Below is a small trained network, with its code and all its weights. Each question gives an input and a class and asks what happens when units are switched off, that is, made to give their printed mean instead of their output.

import numpy as np


def w(rows, s, z=0):
    codes = np.array(rows[::2]) - 128.0
    scale = np.full(codes.shape[1], s)
    scale[-1] = z or s
    return codes * scale


def norm(h):
    return h / np.sqrt((h * h).mean(-1, keepdims=True) + 1e-5)


def f(y):
    return y / 2 * (1 + np.tanh(0.7978845608 * (y + 0.044715 * y**3)))


def log_softmax(a):
    a = a - a.max(-1, keepdims=True)
    return a - np.log(np.exp(a).sum(-1, keepdims=True))


def net(x, mask):
    res = np.array(x, float).reshape(1, 3) / 4 @ E
    u = 0
    for l in range(3):
        y = f(norm(res) @ A[l][:, :-1].T + A[l][:, -1])
        res = res + np.where(mask[u : u + 4], y, B[l][:, -1]) @ B[l][:, :-1]
        u += 4
    return log_softmax(norm(res)[-1] @ U[:, :-1].T + U[:, -1])


A, B = {}, {}
E = w([
[145,10,82,111,58],'x0',
[173,16,98,185,255],'x1',
[250,170,130,123,77],'x2',
],0.0071)
A[0] = w([
[73,143,124,137,75,140],'0.n0',
[5,96,124,99,75,2],'0.n1',
[100,153,136,93,202,128],'0.n2',
[90,154,109,126,184,90],'0.n3',
],0.016,0.0061)
B[0] = w([
[76,84,157,107,113,247],'0.n0',
[77,74,69,150,6,253],'0.n1',
[104,121,105,169,105,249],'0.n2',
[109,112,162,143,129,212],'0.n3',
],0.024,0.0049)
A[1] = w([
[157,163,66,118,118,231],'1.n0',
[201,4,132,168,163,140],'1.n1',
[84,158,155,29,74,35],'1.n2',
[206,18,48,65,129,3],'1.n3',
],0.016,0.0022)
B[1] = w([
[147,120,147,138,143,153],'1.n0',
[163,100,80,174,120,254],'1.n1',
[184,180,76,128,91,232],'1.n2',
[92,112,151,4,229,236],'1.n3',
],0.024,0.0085)
A[2] = w([
[129,151,152,162,58,180],'2.n0',
[6,154,172,134,158,67],'2.n1',
[158,79,194,140,66,2],'2.n2',
[197,136,226,138,162,99],'2.n3',
],0.016,0.0027)
B[2] = w([
[180,124,137,51,212,254],'2.n0',
[25,240,196,73,167,194],'2.n1',
[110,51,167,10,200,135],'2.n2',
[146,108,239,167,98,154],'2.n3',
],0.013,0.006)
U = w([
[136,66,99,233,149,154],'0',
[44,184,199,147,177,146],'1',
[158,52,120,53,219,176],'2',
[54,66,110,80,34,178],'3',
[198,163,253,155,154,59],'4',
[144,142,139,131,131,2],'5',
[208,192,120,47,80,151],'6',
],0.018,0.0063)

Each question gives the input, the list of numbers given to net, and the class t.
The units are the neurons (one row each of A and B). Each row of codes is followed by its name. A weight is (code - 128) times the scale printed after its matrix; where a second scale follows, it is the last column's (A, B and U).
mask holds one flag per neuron, layer by layer. A switched-off neuron (its flag False) gives its mean, the last column of its row in B, instead of its output. The means were averaged over made-up inputs and are rounded, as every weight is.
A unit's drop is (log p(t) with every unit on - log p(t) with that unit switched off) / (log p(t) with every unit on - log p(t) with every unit switched off).
The circuit of an input: a set's keep is (log p(t) with only the set's units on - log p(t) with every unit switched off) / (log p(t) with every unit on - log p(t) with every unit switched off). Starting from all 12 units, units are removed one at a time, each time the one whose removal leaves the highest keep (on an exact tie, the one counted first), for as long as the keep stays at least 0.8.
units of the circuit, in order: the units of the circuit, biggest drop first
unit that matters most: the unit with the biggest drop
k most important neurons: the k neurons with the biggest drops, biggest first
k most important neurons of layer l: the k neurons of layer l with the biggest drops, biggest first
drop of u: that unit's drop, to one decimal
input [5,-4,3], class 6: units of the circuit, in order : (1.n2; 0.n1)
input [-8,3,5], class 4: units of the circuit, in order : (0.n1; 1.n3)
input [8,-4,5], class 2: units of the circuit, in order : (0.n1)
input [-4,5,6], class 0: 2 most important neurons : (0.n1; 1.n1)
input [4,-4,3], class 6: 2 most important neurons : (1.n2; 0.n1)
input [-3,3,-4], class 1: 2 most important neurons : (1.n2; 2.n1)
input [-6,3,-1], class 1: 3 most important neurons : (1.n1; 1.n2; 2.n1)
input [-2,8,2], class 0: 3 most important neurons : (1.n1; 0.n1; 2.n0)
input [1,-1,3], class 6: 2 most important neurons of layer 0 : (0.n2; 0.n1)
input [0,-5,0], class 6: 2 most important neurons : (1.n2; 0.n2)
input [-4,2,5], class 4: 2 most important neurons of layer 0 : (0.n1; 0.n0)
input [-2,-8,-1], class 6: 4 most important neurons : (1.n2; 2.n0; 0.n2; 1.n3)
input [-3,-2,8], class 4: 2 most important neurons of layer 0 : (0.n0; 0.n1)
input [8,-8,6], class 6: unit that matters most : 1.n2
input [-6,-1,-6], class 1: 2 most important neurons : (2.n1; 1.n1)
input [-8,5,3], class 0: 2 most important neurons : (1.n3; 0.n0)
input [-7,4,-2], class 1: 3 most important neurons : (1.n1; 1.n2; 2.n1)
input [-4,0,-6], class 1: 4 most important neurons : (2.n1; 1.n1; 1.n2; 0.n3)
input [-8,5,-3], class 1: 2 most important neurons of layer 1 : (1.n2; 1.n1)
input [-4,6,-3], class 0: unit that matters most : 1.n3
input [-3,1,-4], class 1: drop of 1.n1 : 0.2
input [3,-5,2], class 6: drop of 0.n2 : 0.1
